Each row is followed by roughly how far along a hidden order it lies, from 0 to 10. A new part has a new order.
In the rows, zero is written as 128.
[ 53  24 133 145 112 109 146 111  95  96 102 129 152 140 126 122 136 147
 151]
5
[102 135 220 224 129  90 148  71 115 150 153 159 203 150 127 116 142 121
 145]
10
[100 143 145 136 112 102 141 115 135 182 171 132 173 145 118 109 151 163
 159]
0
[143 131 134 122 112 110 149 148 134 146 144 130 158 144 133 114 117 110
 131]
0
[118  60 116 122 117  92 130 125 133 149 161 125 128 101 102 117 124 129
 163]
0
[124 181 162 147 123  92 151 113 114 140 140 128 230 221 161  96 141  85
 104]
10
[108 127 202 188 121  91 131  60 102 126 152 130 151 106 123 136 132 119
 146]
9
[145 206 143 126 106  57 117 102 120 152 140 134 176 158 128  94 131 139
 136]
6
[128 131 120 137 125 127 137 142 126 147 141 136 143  84  67  77 129 132
 133]
0
[112 139 147 132 108  92 143  88 101 119 146 137 255 224 154 111 135 105
 141]
9
[103 136 174 148  96  84 149 105 157 181 153 135 174 134 129 128 190 150
 154]
0
[ 86 115 132 153 153 152 126 131 135 142 156 128 109  86 121 135 141 142
 137]
5
[115 141 163 117 104  75  92  55 133 148 163 132 140 101 107 125 128 125
 141]
5
[106 131 162 128 100  94 141  93 130 148 163 130 120  36  91 131 141 131
 151]
0
[119 127 134  90  67  86 134 122 141 138 151 129  97  84 124 129 134 149
 146]
0
[112 197 223 179  78 102 120  75 131 140 184 165 153  94 123 140 129 119
 143]
8
[124 138 155  97  81  98 140 124 162 165 156 134 165 121 127 127 135 126
 144]
1
[116 116 145 169 141 135 130 109 134 147 150 130 114  95 124 135 125 124
 140]
6
[140 132 142 109 105 118 143 156 157 155 157 125 118 106 123 139 129 129
 141]
0
[132 183 154 132 122 110 126 121 115 107  76 110 142  94 142 121 131 118
 108]
10
[114 128 157 127  91  99 145 138 147 147 140  79  89  85 124 136 137 113
 144]
1
[116 103 126 114 114 105 135 104 128 146 150 134 123 121 117 114 115 127
 153]
1
[ 97  49 164 100  83 119 117  94 148 147 176 120  97  55 116 172 120 139
 173]
0
[118 146 112 140 133 103 144 145 136 196 186 159 168 168 120  97 127 137
 133]
1
[113 118 157 135  93  90 130 107 128 152 160 120 103  48 101 130 142 152
 163]
0
[129 189 150 139  96  74 143 114 122 148 144 130 209 173 143 116 131 123
 131]
7
[ 80 196 161 230 172 107 158 108 105 154 133 145 241 202 130  77 147 134
 137]
9
[104 127 139 120 117 117 136 133 153 149 153 129 100  78 123 153 212 170
 138]
3
[109 121 170 138 102 119 114  70 127 145 174 133 126 101 126 159 151 124
 142]
10
[108 149 137 137  93  60 135 118 109 156 139 133 158 120 113 114 136 144
 149]
0
[ 92 148 179 130 100 100 168  97 115 140 117 124 208 177 168 161 155 115
 143]
7
[100 129 136  77  65  95 140 114 151 154 141 128 169  78 126 135 148 119
 146]
0
[101  86 168 119  94 116 108  91 156 144 184 119  63  34 118 202 182 139
 154]
5
[164 186 169 122  82  94 134 101 149 155 163 124 152 105 118 144 123 103
 139]
2
[167 146 164 117  77 103 125 112 160 147 156 126 128  79 122 151 134 108
 144]
1
[103 144 169 192 149  99 146 104 100 143 131 125 190 159 129 100 139 130
 139]
6
[106 135 138 135 105 111 186 123 119 126  69  78 153 148 128 124 136 129
 140]
2
[115 133 134 123 105  79 113 100 125 153 182 166 151 131 126 115 127 130
 133]
6
[183 228 126 138 130 105 145 127 130 146 127 130 187 174 130 101 116  95
 108]
4
[124 135 109  88 152 146 149 230 166 151 132 129 122 153 121 103 117 142
 124]
0
[130 140 151 117  95  92 148 109 120 155 144 134 213 179 133 119 150 117
 134]
4
[114 126 130  68  65  92 132 103 140 150 152 106  95 109 122 140 130 119
 144]
0
[140 119 159  90  49  57 133  97 127 145 156 140 153 123 126 136 128 125
 145]
1
[108 150 134 120 128 109 143 114 125 160 140 128 145  93  85  83 134 131
 141]
0
[112 138 142 131 119 115 153 188 148 140 141 114 171 143 137 150 178 130
 141]
3
[106 140 161 126  95  96 138  90 128 156 160 132 167  74  84 100 137 115
 156]
0
[ 81 142 219 168 108  76 155  21  77  76  85 129 255 140 127 129 162 102
 163]
7
[113 136 138 125 115 113 132 110 130 159 179 198 213 132 123 109 120 125
 133]
4
[106  88 143 129 119 129 151 114 123 126 106 120 166 148 126 115 135 128
 140]
2
[152 133 148 105  87  80 140 109 124 142 153 131 175 127 125 126 103 109
 136]
5
[108  87 153 127 114 146 139 110 130 144 163 125 136  96 113 136 128 123
 164]
2
[110 110 107 109 117 113 138 128 123 157 148 131 150 134 114  91 115 129
 140]
0
[109 118 157 119  97 104 133 100 124 163 194 155 154 117 117 135 128 134
 165]
0
[103  53  95 102 133 148 126 161 138 156 151 124  99  85 118 126 146 187
 162]
1
[120 142 204 178 123 117 128 113 138 145 151 129 135  99 123 155 155 125
 133]
9
[121 120 113 110 117 135 124 139 116 109 150 128 165 205 163 137 114 120
 124]
10
[120 122 146 121 110 117 131 152 174 171 152 128 129  94 124 129 181 154
 136]
1
[123 195 171 140 136 102 149 117 111 140 127 135 209 218 160 100 135  89
  94]
10
[104 165 162 210 166  97 168 135 107 152 129 140 214 201 130  88 170 138
 131]
8
[110 140 170 215 169 100 148  73  94 152 131 169 249 175 125 102 132 121
 129]
10
[ 93 134 167 141  95  77 145  75 117 149 111  75 139 142 127 148 216 143
 142]
3
[136 229 192 144 109  89 151  91 107 122  99 125 189 156 141 108 144  85
 109]
10
[121 101 147 116 107 149 146 137 141 138 108 116 115 100 121 138 126 126
 136]
2
[ 88  23 111 117  98  92 130  98 127 117 125 129 136 107 127 132 132 119
 160]
1
[138 244 203 178 124 126 126 195 134 148 141 128 116 118 125 121 125 127
 114]
9
[137 190 150 137 114 128 133 134 131 145 133 132 144 177 155 130 125  97
  99]
10
[125 141 100 110 131 141 123 141 138 155 196 209 190 119 128 117 120 138
 125]
4
[108 161 136 143 101 106 141 155 164 168 142 134 149 131 124 130 190 158
 131]
1
[114 119 176 193 144 114 132 126 129 146 147 131 136 122 125 136 152 124
 139]
9
[137 174 160 122 110 111 118 119 134 177 186 132 135  82  92 102 121 127
 139]
2
[105 174 186 227 181  97 153 107 100 153 122 160 230 200 130  79 135 139
 122]
10
[ 98 118 111 106 109 105 142 124 124 153 147 128 164 130 125 115 130 129
 140]
0
[108 127 137 148 150 151 130  86  78  72 100 128 124 117 122 129 130 126
 142]
9
[120  60  99 122 117 115 139 126 125 147 147 130 147 142 126 120 134 127
 143]
0
[111 141 145 121 104 133 150 109 139 104  46  77 149 106 125 133 129 123
 138]
4
[130 114 114 105 121 137 120 142 144 153 162 116  18  21  98 142 115 134
 133]
1
[106 123 154 118  93 100 109  58 133 143 207 200 191  83 122 138 130 119
 146]
5
[151 243 149 143 100  51 130  99 113 149 135 130 200 172 129 104 135 129
 124]
7
[103 125 174 166 118 100 138 107 128 148 154 132 151 122 134 165 191 119
 139]
8
[104 161 145 135 105  67 118  91 124 166 182 165 179 146 128 114 129 128
 138]
6
[121 148 139 198 171 128 139 121 100 144 132 175 247 207 127  96 115 122
 122]
10
[109 139 139 132 117 108 141 104 124 148 158 209 255 179 127 112 115 127
 140]
6
[147 138 142 128 111  99 149 125 118 153 184 132 177 148 134  94 101 113
 141]
0
[105 138 205 223 153  95 141  95 119 149 154 134 198 133 128 126 129 121
 148]
10
[134 133 127 136 109  98 140 107 119 153 154 134 154 139 121  79  73 105
 139]
1
[160 134 175 117  86 100 126  75 122 122 149 126 130  90 122 155 109  71
 129]
8
[127 115 158 105  68  92 130  92 149 148 165 136 180 137 131 149 137 103
 145]
5
[131  88 168  71  55 103 122 105 179 155 180 123 105  53 121 172 126 119
 153]
1
[ 81 150 134 154 152 123 149 125 123 153 132 134 189 175 132  85 161 160
 139]
4
[ 62  85 144 150 132 117 139  99  98 111 127 127 150 124 124 119 161 156
 140]
8
